Facts:
bavu	klufem	d; befan	klufem	b; begistuk	klufem	a; besoplo	klufem	a; bina	klufem	e
bobrin	klufem	c; brerul	klufem	a; bruzafam	klufem	c; dafestur	klufem	c; dasek	klufem	a
degaru	klufem	a; dezok	klufem	b; diden	klufem	a; doskupo	klufem	a; drade	klufem	a
droskon	klufem	b; drotu	klufem	c; drubrik	klufem	a; drupapek	klufem	b; drupusam	klufem	e
dubrak	klufem	c; duflis	klufem	c; fene	klufem	a; festo	klufem	b; finu	klufem	b
fitam	klufem	a; flegim	klufem	a; flegur	klufem	b; flolok	klufem	b; foplil	klufem	b
gededok	klufem	a; gregra	klufem	b; grinaflo	klufem	a; griti	klufem	b; gurik	klufem	a
kazil	klufem	b; kliple	klufem	a; kololo	klufem	b; kugu	klufem	a; lanan	klufem	b
letrel	klufem	b; levim	klufem	e; likim	klufem	b; logotam	klufem	d; lubak	klufem	b
mifer	klufem	e; miplis	klufem	a; mokes	klufem	e; mugase	klufem	a; mugu	klufem	a
musi	klufem	a; neklan	klufem	a; nelan	klufem	a; niti	klufem	d; nitraste	klufem	e
nutror	klufem	c; plabre	klufem	a; pladum	klufem	a; pleveklal	klufem	d; plitrikol	klufem	a
plopo	klufem	b; pubrugrer	klufem	d; raflun	klufem	a; raful	klufem	e; riletra	klufem	c
risu	klufem	c; rofla	klufem	e; sefes	klufem	c; serir	klufem	b; setros	klufem	b
skefo	klufem	c; skigri	klufem	a; skimak	klufem	c; skitrar	klufem	b; skogrek	klufem	e
soman	klufem	a; stastaplas	klufem	a; stezis	klufem	d; stistul	klufem	b; stuti	klufem	a
subre	klufem	a; sumaske	klufem	a; tagustu	klufem	a; talan	klufem	a; trabadril	klufem	a
trunogral	klufem	a; vatrer	klufem	d; vezer	klufem	d; vivutre	klufem	a; vubra	klufem	c
zamo	klufem	a; zeko	klufem	a; zigran	klufem	a; zopi	klufem	d; zukorok	klufem	c
bavu	skirol	211; befan	skirol	89; begistuk	skirol	211; besoplo	skirol	89; bina	skirol	211
bobrin	skirol	89; brerul	skirol	315; bruzafam	skirol	315; dafestur	skirol	464; dasek	skirol	464
degaru	skirol	89; dezok	skirol	211; diden	skirol	211; doskupo	skirol	315; drade	skirol	211
droskon	skirol	89; drotu	skirol	315; drubrik	skirol	89; drupapek	skirol	315; drupusam	skirol	211
dubrak	skirol	315; duflis	skirol	464; fene	skirol	315; festo	skirol	315; finu	skirol	211
fitam	skirol	315; flegim	skirol	89; flegur	skirol	315; flolok	skirol	464; foplil	skirol	315
gededok	skirol	315; gregra	skirol	315; grinaflo	skirol	89; griti	skirol	89; gurik	skirol	464
kazil	skirol	464; kliple	skirol	464; kololo	skirol	315; kugu	skirol	464; lanan	skirol	315
letrel	skirol	211; levim	skirol	315; likim	skirol	315; logotam	skirol	464; lubak	skirol	315
mifer	skirol	89; miplis	skirol	464; mokes	skirol	211; mugase	skirol	315; mugu	skirol	211
musi	skirol	211; neklan	skirol	315; nelan	skirol	315; niti	skirol	89; nitraste	skirol	89
nutror	skirol	211; plabre	skirol	89; pladum	skirol	464; pleveklal	skirol	89; plitrikol	skirol	211
plopo	skirol	89; pubrugrer	skirol	464; raflun	skirol	211; raful	skirol	464; riletra	skirol	89
risu	skirol	89; rofla	skirol	315; sefes	skirol	211; serir	skirol	464; setros	skirol	211
skefo	skirol	211; skigri	skirol	89; skimak	skirol	315; skitrar	skirol	315; skogrek	skirol	315
soman	skirol	315; stastaplas	skirol	211; stezis	skirol	464; stistul	skirol	211; stuti	skirol	464
subre	skirol	211; sumaske	skirol	211; tagustu	skirol	89; talan	skirol	464; trabadril	skirol	315
trunogral	skirol	315; vatrer	skirol	211; vezer	skirol	211; vivutre	skirol	464; vubra	skirol	315
zamo	skirol	315; zeko	skirol	89; zigran	skirol	211; zopi	skirol	315; zukorok	skirol	315
befan	bili	stastaplas; begistuk	bili	drotu; besoplo	bili	lanan; bina	bili	trabadril; brerul	bili	vatrer
bruzafam	bili	kazil; dafestur	bili	skigri; degaru	bili	droskon; dezok	bili	riletra; diden	bili	kliple
doskupo	bili	finu; drade	bili	niti; droskon	bili	musi; drotu	bili	zeko; drupapek	bili	serir
drupusam	bili	stezis; dubrak	bili	mugase; fene	bili	fitam; festo	bili	risu; flegim	bili	stistul
flegur	bili	brerul; foplil	bili	dezok; gededok	bili	plitrikol; gurik	bili	grinaflo; kazil	bili	besoplo
kliple	bili	likim; kololo	bili	degaru; kugu	bili	levim; lanan	bili	vivutre; levim	bili	raflun
mifer	bili	pubrugrer; mugase	bili	sefes; mugu	bili	flegur; musi	bili	letrel; neklan	bili	kugu
niti	bili	pladum; pladum	bili	tagustu; plopo	bili	sumaske; raflun	bili	befan; riletra	bili	skitrar
risu	bili	dasek; rofla	bili	bobrin; sefes	bili	miplis; serir	bili	plopo; skigri	bili	lubak
soman	bili	trunogral; stastaplas	bili	dubrak; stezis	bili	skefo; stistul	bili	bina; subre	bili	foplil
sumaske	bili	fene; tagustu	bili	talan; trunogral	bili	mifer; vezer	bili	zopi; vubra	bili	mugu
zamo	bili	bruzafam; zeko	bili	drubrik; zopi	bili	drade; zukorok	bili	festo

Known rows:
[ 18  12 -26   9  27  16 -10 -17   4   7   6   9 -13 -11  15 -23  14  31
  35 -44  -4   3   3   6  -6   7 -21 -24 -39] -> kugu
[-26  16  -3 -22  -8   5  21 -19 -14  15   6  10  -4  26  -4  -4 -12 -12
 -16  10  16   4  32  17  -3   2  32  14  -5] -> drade
[-12  20 -36 -20  -3 -20   4   4   9 -33 -19  11  49  50   6  16 -10 -38
   6  18  12   4 -17   7 -17  -2  12  14  25] -> sefes
[  8 -32  16  16 -10  17 -27 -13   0  15   8 -10 -19  -3   7   8  -8  33
   7  -2   8 -10   2  10  21   3  -5   6  -3] -> trunogral
[ -4  29 -34  -1 -21 -20   0  -5   8 -11   8  -8  33  21   9   2 -12 -38
   6  22  12   4  15   7 -27  -3   9  30  13] -> letrel
[-27  18 -20 -13  -9   5  20 -18  -7   9   7   7   2  29  -2  -5 -14  -9
  -7  11  14   0  21  19   0   4  31   7  -5] -> zigran
[-10  -1  -6 -11 -48 -23   3  -1   1  -3  -4   1  -3 -32 -14   0 -14 -24
 -36   6 -24  -2   2 -11  15 -11  16 -42  12] -> nitraste
[  8 -28  20 -13  18   6 -36  31  10  -3   0   1  16   2  -5  34  -3   8
   6   4  11 -24 -30   0   2  21 -31  -3  25] -> zukorok
[ 16  -9  26   9   0  10 -38  16  16  15  22 -11  -6 -21   7  12   4   0
   3   3   2 -15   2   0  -1  19 -32  18  23] -> flegur
[ -9   5   4  -6 -26 -18   1  10  -4  -2 -10  -4  11   0 -19  -2 -10 -17
 -14   9  -7 -10  -3 -31  12  -8  15 -11  18] -> pleveklal
[ 13 -20  15  23   9   9 -12  17   3  -4   2 -12  -3 -15   6   4  10  13
   2   2  -5   6 -15  -5  -6   1 -16   9  18] -> gregra
[ -8 -44  44  -3  23 -21  27   9  -3   7 -23 -16  -4  30 -32  12   0 -27
   7  12  36   9   3 -14 -47 -36  34  43  34] -> bobrin
[  4  21  37   6 -16 -24  24   8   9  35  19  11 -13  35   8 -23  19 -26
  -1  -1 -15   8  47  -5  17  -5   6  57   2] -> grinaflo
[ -8  14  -7  -6 -23 -19 -10  14   4 -12   1   0  22   3   7  10   2 -14
   4  13  15  -5 -11 -15  15  17  12  20  22] -> droskon
[ -9 -14 -11  23  16  35 -24   1  17  11 -29   9 -15   8  31 -21  25  31
 -15 -25 -22   9 -18 -12  39  15   4 -17  -3] -> gededok
[-24   1   3 -12 -22  -3  16  -9  -8  15   6   0  -6  19  -3  -1   1   6
  -3   2   8   1   6  -3  25   1  25  22  -1] -> plabre
[-14  -7 -13 -15 -48 -21 -20  -3   8  -1  -4 -14  -2 -23 -18  12 -30 -26
 -25   2 -12 -12   9 -17  23 -12  22 -51  24] -> mifer
[-39 -17 -28 -16 -36   9  -4 -20 -15  -6 -14   1   0  12  -9  28 -16  28
   7   3  32   0 -22  -7  37   7  47 -17   2] -> flegim
[ 29  13 -10   6  15  -1 -13  -3  16  -6   2  -3  -8 -48  -5  -9  -8  -3
 -10 -30 -36  -2  11  -7 -14 -12 -35 -80 -30] -> raful
[ 21 -27  49  -7  29  -3  -4  24  -2   2   3  -6   5  -2 -14  30   3  12
  11  17   3 -11 -17  11 -10   4 -30  22  20] -> bruzafam
[ 14 -17   3  17  16  -6 -14  20  18 -22 -20 -10  13  13  12  15  12   8
  14   0 -10   2 -43 -11   3  -2 -27  18  22] -> dubrak

Rows:
No name comes twice in this set of rows, the named rows included.
[ 29   5  13  28 -18  -6  -2  14   8 -20   7 -10   7 -27  18  -7  30   6
   9  16 -24  14 -23   6  -1   7 -26  39   9]	likim
[ 20 -36  -6  37 -29  12 -12 -28   1  -4  -2 -38 -16   1  11   7 -12  40
  21  10  15  10 -24  14   8 -15  13  15  -4]	trabadril
[-43   2 -20 -25  17  25  26 -18 -17   4 -24  22  -5  33  -6 -11  -2  -2
 -28  -2   9  10  21   4   8  -2  50 -12  -9]	begistuk
[-33  16  -9 -41   6   6  11   5  -7  -1 -14  19  18   5 -20  12 -28 -33
 -42   2  -7 -17  10  -4  -8   5  19 -35  14]	vezer
[ -8  19 -29 -24 -30 -11   6 -13  10 -14  -7   6   5 -12 -10  -6 -26 -40
 -41  16 -27  -6  16   7   2 -11  18 -46  -2]	mokes
[-15   7 -52 -17 -54  -9  -1 -28  -5 -32 -23 -13  19 -19 -10  18 -47 -24
 -24  16  -2  -5  -3   1   2 -15  38 -62   4]	bina
[  7 -20   6  20   8  14   0   9 -14 -27 -13 -13   2 -33   1  11  15  21
   5  16   5  13 -33  -4  -1  -1  -3  11   8]	foplil
[ 27  18  -9  16  56   7  -9  11  26   1 -22  12   1  -2  21 -57  35 -21
  -6 -50 -47  11  18 -32 -26  -7 -37 -39 -19]	stezis
[-13 -13  -9  -8 -13 -26  13   9  -6 -27 -24   1  32  22 -15  22  -7  -8
  14  18  15  -2 -43 -20  -6 -14  30  19  27]	riletra
[-18  -4  34 -13 -20 -12  16  -8 -14  25  23   0 -14   8 -19  10  -5  -1
  -2  14  24 -11  24   9  16   3  23  22  -1]	besoplo
[  1 -47  43  -8  16  18   6  10  -6   1 -30  -5 -36 -53 -36   7  -8   4
 -55 -11 -29  -3   9 -17 -10 -20   4 -62   3]	rofla
[-22  26 -30 -29   4  -2   7   2  27  -6 -30  33   8   7  12 -40   7 -55
 -63 -16 -61   5  26 -27  12   2  18 -53  10]	drupusam
[-38  37 -23 -38 -13   7  20 -11 -14  -2  15  28  16  20   8  -1  -9  -4
 -13  10  -1   3  -3  21  27  22  13   4 -11]	diden
[ -7 -11   8   9   5  22 -10   2  -2   1  -4   4 -11  -5  17  -2   7  34
 -10 -13 -13  -2 -20   0  39  22  -6 -15 -13]	neklan

Now the same nodes, written a new way:
Known rows:
[-39 -26  36 -13  21   5  -7  30 -22   8  31  48 -30  -6 -32  44  26 -37
  45 -25 -27 -38 -30  19  16  11   1  -4  38  35  -2  10] -> skefo
[ 16  35  -7  11 -15 -35 -10 -14  -2 -12  17 -17 -33 -24  32 -14 -44 -36
  -7  27 -26   3   2  -2  19  30   4  17  -8   2  15  -1] -> stezis
[ 22  30 -14 -12 -17   4  56 -19  50  20 -42 -15  30   4 -13  22  27  27
  24 -24  14   1 -36 -31 -33  43 -43 -49  10  15  45  13] -> plabre
[ 20  51  -3 -11 -13 -33  -5  -5  22  -9  -1 -13 -39 -23  30 -18 -48 -33
  -8  31 -12 -17   5   6  32  33 -22   6 -26  -6  18   3] -> soman
[ 19  49  -1  -8  -9 -41  -2  -3  23 -12  -1 -11 -38 -25  35 -20 -49 -36
  -9  32 -12 -12  10   8  34  33 -29  11 -30  -4  13  -1] -> trunogral
[ 15  43 -12  -8  -6   9  60  10  52 -30 -44 -10  29  -1  14 -26  25  29
  35 -10  11  11  16 -30 -34  42 -49 -19 -18  19  46  -1] -> mifer
[  5  47  -2  -7 -18  -7 -10   2   2  18  32 -20 -30  14  33 -19 -48 -44
 -17  28  23   8  16   0  15  25 -14  13 -30  13  36  -3] -> kugu
[-55 -25  46 -10  11  11 -11  51 -17  11  39  43   3   4  -6  47  12 -46
  43 -25 -14 -10  18  44   2   9 -28   3  28  40  24   0] -> sefes
[-36  26 -14  -3 -10  -2  66 -14 -11 -48 -44 -12  33 -42 -13 -26  26  30
   1 -14 -25 -55  21  -6 -36  48   7 -49 -41 -20  41  21] -> plopo
[-51 -27  62   4  51 -47  38  51 -15 -30  35  52 -26   9  39 -26  21 -34
  45  14 -27   7  -2  10  36 -10 -46   4  11  45 -27  34] -> dezok
[ 24  27 -16 -13 -19   3  60 -19  49  19 -42 -15  29   3 -13  25  23  28
  25 -23  15   1 -37 -34 -31  43 -40 -50  11  17  45  16] -> grinaflo
[-55 -26  55 -11 -15  13  -9  51 -25  31  37  20  22  32   7  34 -45 -42
  -2  -4  41 -22  19  23  21   0 -49 -36  -6  44  44  12] -> stastaplas
[ 23  24  -9 -19 -17 -39 -13 -15 -18  20 -21 -23 -35   9 -33  -4 -45 -33
  -4  28   1  -9 -50 -28  21  40   8  -1  34  -2   8   5] -> vivutre
[ 20  49  -6  -9 -13 -27  -5  -6  16  -3  -4 -13 -39 -20  25 -11 -47 -35
  -6  31  -6 -23  -4   1  30  33 -14   4 -15 -11  25   3] -> gededok
[-40 -25  59  -9  48 -47  33  48 -16  29  35  50 -41 -12  35 -27  16 -27
  37   8 -22 -18   5  -2  44   4 -49   5  -9  45 -13  29] -> mugu
[-41 -25  39 -16  23   2  -8  34 -22   8  27  48 -28  -4 -28  44  26 -35
  43 -25 -27 -38 -25  21  19  11   0  -5  38  38   0  11] -> nutror
[-11 -27  49 -19  15 -19  -5  34 -25  31  33  41 -20   3 -30   7   3  -5
  33   4  -7 -57 -39 -22  38  11 -31 -28  38  43  17  57] -> zigran
[ 22  13  -2 -18 -20  -4 -13 -17  -9  13 -13 -21 -39  -4 -11  -4 -43 -23
  -6  30 -18 -31 -53 -28  27  19  24   9  30   2  30  21] -> talan
[-37 -26  59  -7  35  -6 -11  33 -18  19  37  39   3 -31  24   2   7   3
   1   6 -36 -41  16  24  38   0 -42   6  24  44  13  43] -> vezer
[-42 -25  56 -18  39 -20   2  45 -22  28  34  43 -11 -16   7 -18   0 -16
  13   8 -22 -45  13  13  38  14 -45  -5   8  44   3  41] -> diden
[  6  23 -10   1 -10  -9  -8  -3  39 -44 -13   3 -43 -27  30  20 -35 -48
  39 -10 -30   7  14  43   0  31  13  24  -5 -34   1  -7] -> zukorok

Rows:
No name comes twice in this set of rows, the named rows included.
[ 10  34 -12 -19  56 -54 -12   3  39 -30 -33 -24  -8 -14 -33  24 -46 -47
  21 -18 -33  14  19  46 -13  46 -41  24  33 -34 -32  -3]	bruzafam
[ 10  50  -3  19   6 -24  66  -7  53 -47 -44  32  28  11  38 -23  30  25
  42 -18 -15   8   3 -35 -33  40 -47 -37 -36  19  38   1]	droskon
[ 23  37  48  -4 -17   8 -15 -17  45 -35  13 -22 -24 -40  39   7 -44   1
 -28  34 -35 -28  10  26  36  -1   6  25 -10 -20  34  22]	zopi
[ 24  18 -15 -13 -17  13  52  -6  50 -20 -43 -13  29  17 -28 -14  24  32
  41 -14  33   0 -17 -35 -34  42 -38 -38  30   9  44   6]	nitraste
[ 15  43   4  -6 -15  -4  -7  22  28 -38 -37 -15 -36  -7   8 -24 -48 -25
  24  44  16 -17  11  26  12  17  -2  23  17 -15  36   0]	rofla
[ 23  29 -14 -13 -17 -30  -3 -14 -21  -8 -26 -14 -39 -25 -24   0 -48 -18
   9  29  15 -59 -47 -22  26  38  24 -24  17 -17  29  15]	fitam
[-37  19 -18  -5 -15 -29  20  -9 -27 -48 -12 -16  11 -39   2 -28 -40 -20
 -12  41 -29 -53  17  38 -23  44  30   4 -40 -23  -8   9]	serir
[ 23  39  26 -22 -18  16  30 -19  53   5 -37 -22  33 -35  29   5  27  31
 -27 -21 -37   1  18 -34 -26  41 -46 -21 -32  13  45  45]	tagustu
[-36 -26  58  -8  44 -47  26  48 -19  28  35  50 -40 -12  33 -24  15 -27
  38   7 -15 -23  -5  -8  41   6 -48  -1   8  46 -10  34]	musi
[-14 -27  49   3  23 -37  -2  25 -26  25  33  47 -26  -7  -6  22  12  -9
  40   0 -16 -48 -50 -24  37   9 -31 -28  37  44  14  37]	vatrer
[  7  51  -5  -4 -19   6 -12  12  14  16  33 -22  -8  18  26  23 -49 -47
 -22  26  36  -8  18  19  12  25 -19 -15 -28 -16  46  -3]	mugase
[ 16 -16 -16  -8 -20   0 -12 -14  -2 -32 -22  -5 -43  -5 -13  32 -15 -46
  43 -13 -21   3 -43   0 -11  29  29  19  37 -28   7  -5]	duflis
[ 22  25  53 -16 -17  17   2 -20  52 -23 -34 -26  33 -42  36  27  26  28
 -33 -18 -36   2  19 -26 -22  26 -41   5 -28  -3  44  48]	niti
[ 20  13 -18  10 -17  -5  56 -20  53   3 -40 -13  32 -10   5  37  27  26
  28 -24  -5   4 -36 -35 -36  42 -38 -51  22   7  46   2]	pleveklal

